Below is a small trained network, with its code and all its weights. Each question gives an input and a class and asks what happens when units are switched off, that is, made to give their printed mean instead of their output.

import numpy as np


def w(rows, s, z=0):
    codes = np.array(rows[::2]) - 128.0
    scale = np.full(codes.shape[1], s)
    scale[-1] = z or s
    return codes * scale


def norm(h):
    return h / np.sqrt((h * h).mean(-1, keepdims=True) + 1e-5)


def f(y):
    return y / 2 * (1 + np.tanh(0.7978845608 * (y + 0.044715 * y**3)))


def log_softmax(a):
    a = a - a.max(-1, keepdims=True)
    return a - np.log(np.exp(a).sum(-1, keepdims=True))


def net(x, mask):
    res = np.array(x, float).reshape(1, 6) / 4 @ E
    u = 0
    for l in range(3):
        y = f(norm(res) @ A[l][:, :-1].T + A[l][:, -1])
        res = res + np.where(mask[u : u + 4], y, B[l][:, -1]) @ B[l][:, :-1]
        u += 4
    return log_softmax(norm(res)[-1] @ U[:, :-1].T + U[:, -1])


A, B = {}, {}
E = w([
[161,103,97,146,118,4,62,155],'x0',
[109,223,54,79,173,154,167,161],'x1',
[101,183,105,151,143,21,244,68],'x2',
[167,137,94,151,128,106,217,181],'x3',
[112,145,201,66,28,156,126,97],'x4',
[123,142,159,72,139,69,111,109],'x5',
],0.0032)
A[0] = w([
[116,3,202,119,74,186,31,102,143],'0.n1',
[191,45,177,196,96,186,203,130,8],'0.n2',
[183,82,91,74,76,101,134,224,97],'0.n3',
[182,130,63,225,126,7,136,82,5],'0.n4',
],0.0043,0.0031)
B[0] = w([
[121,193,69,155,129,151,181,150,252],'0.n1',
[166,2,149,202,114,161,145,112,135],'0.n2',
[115,166,176,105,67,119,77,147,144],'0.n3',
[254,138,170,166,160,31,102,122,169],'0.n4',
],0.0048,0.0032)
A[1] = w([
[144,141,220,106,102,76,48,201,118],'1.n1',
[167,2,187,208,106,195,193,106,40],'1.n2',
[70,120,173,106,102,86,148,40,4],'1.n3',
[172,148,145,96,29,128,96,209,72],'1.n4',
],0.0056,0.0033)
B[1] = w([
[187,164,32,86,43,139,129,178,202],'1.n1',
[86,21,191,216,24,151,177,229,252],'1.n2',
[6,121,134,72,138,109,67,3,140],'1.n3',
[236,156,126,88,45,73,62,145,206],'1.n4',
],0.005,0.0018)
A[2] = w([
[114,90,106,134,204,191,23,163,37],'2.n1',
[176,140,172,184,150,1,124,98,10],'2.n2',
[124,91,181,151,92,204,149,157,115],'2.n3',
[32,117,190,83,123,70,135,24,5],'2.n4',
],0.0073,0.0029)
B[2] = w([
[81,64,208,61,223,101,68,148,192],'2.n1',
[224,33,107,174,227,149,140,44,239],'2.n2',
[95,112,201,124,78,46,175,106,253],'2.n3',
[66,169,66,244,65,254,47,29,231],'2.n4',
],0.0076,0.0029)
U = w([
[48,207,202,45,62,205,145,143,18],'0',
[29,62,200,42,238,158,39,222,169],'1',
[34,31,231,222,36,74,222,207,219],'2',
[181,63,102,228,84,40,54,204,2],'3',
[205,204,48,60,35,41,47,217,169],'4',
[61,237,44,132,215,140,238,190,164],'5',
[28,203,56,230,63,217,85,16,181],'6',
[255,60,26,233,228,36,154,36,161],'7',
],0.0077,0.0034)

Each question gives the input, the list of numbers given to net, and the class t.
The units are the neurons (one row each of A and B). Each row of codes is followed by its name. A weight is (code - 128) times the scale printed after its matrix; where a second scale follows, it is the last column's (A, B and U).
mask holds one flag per neuron, layer by layer. A switched-off neuron (its flag False) gives its mean, the last column of its row in B, instead of its output. The means were averaged over made-up inputs and are rounded, as every weight is.
A unit's drop is (log p(t) with every unit on - log p(t) with that unit switched off) / (log p(t) with every unit on - log p(t) with every unit switched off).
The circuit of an input: a set's keep is (log p(t) with only the set's units on - log p(t) with every unit switched off) / (log p(t) with every unit on - log p(t) with every unit switched off). Starting from all 12 units, units are removed one at a time, each time the one whose removal leaves the highest keep (on an exact tie, the one counted first), for as long as the keep stays at least 0.8.
units of the circuit, in order: the units of the circuit, biggest drop first
top k neurons: the k neurons with the biggest drops, biggest first
top k neurons in layer l: the k neurons of layer l with the biggest drops, biggest first
drop of u: that unit's drop, to one decimal
input [5,-4,3,-6,2,-1], class 7: top 4 neurons => [0.n4; 2.n2; 1.n1; 0.n1]
input [-7,-7,2,0,-8,6], class 2: units of the circuit, in order => [1.n2]
input [2,-5,-7,3,-4,-2], class 2: units of the circuit, in order => [1.n2; 2.n3]
input [-3,-1,8,5,1,7], class 6: units of the circuit, in order => [2.n4; 1.n3]
input [-3,-1,-8,8,-7,-8], class 2: units of the circuit, in order => [1.n2; 2.n3]
input [3,8,-6,6,-1,-2], class 4: top 3 neurons => [0.n3; 1.n4; 0.n1]
input [-3,-7,5,3,3,3], class 6: top 2 neurons => [1.n3; 2.n4]
input [7,4,-5,7,-6,-4], class 4: top 2 neurons => [0.n3; 1.n1]
input [-6,1,7,0,1,-7], class 2: top 2 neurons => [0.n1; 2.n4]
input [-5,1,8,8,2,6], class 6: units of the circuit, in order => [2.n4; 0.n1; 1.n3; 1.n1]
input [1,5,-8,8,1,-1], class 4: top 2 neurons => [1.n4; 0.n3]
input [-1,3,-5,7,-1,1], class 4: units of the circuit, in order => [0.n3; 1.n4]
input [7,-7,6,4,8,-7], class 7: top 2 neurons => [2.n2; 0.n4]
input [6,-8,3,-5,6,3], class 6: units of the circuit, in order => [2.n4]
input [-8,-7,7,-8,-2,-5], class 2: top 2 neurons => [1.n2; 0.n2]
input [-3,-2,-5,-6,-4,-2], class 1: top 2 neurons => [2.n1; 0.n1]
input [6,1,-7,1,-2,-7], class 4: units of the circuit, in order => [0.n3; 1.n4; 2.n2]
input [-7,-7,-7,-7,-8,-1], class 2: top 3 neurons => [1.n2; 2.n3; 0.n2]
input [-1,0,-8,6,-4,2], class 1: top 2 neurons => [2.n1; 0.n4]
input [4,-7,0,1,5,8], class 4: top neuron => [1.n1]
input [-7,-2,5,2,0,2], class 6: top 2 neurons => [2.n4; 1.n3]
input [3,4,-3,0,-6,-2], class 1: drop of 2.n1 => 0.3
input [-4,1,-4,-8,-2,-2], class 1: drop of 2.n1 => 0.4
input [6,-2,3,1,5,1], class 7: drop of 2.n2 => 1.5
input [3,-1,-8,-7,7,3], class 4: drop of 2.n4 => 0.1
input [-1,0,0,-4,-2,-4], class 1: top 2 neurons in layer 2 => [2.n1; 2.n4]
input [7,0,1,3,6,0], class 4: top neuron => [1.n1]
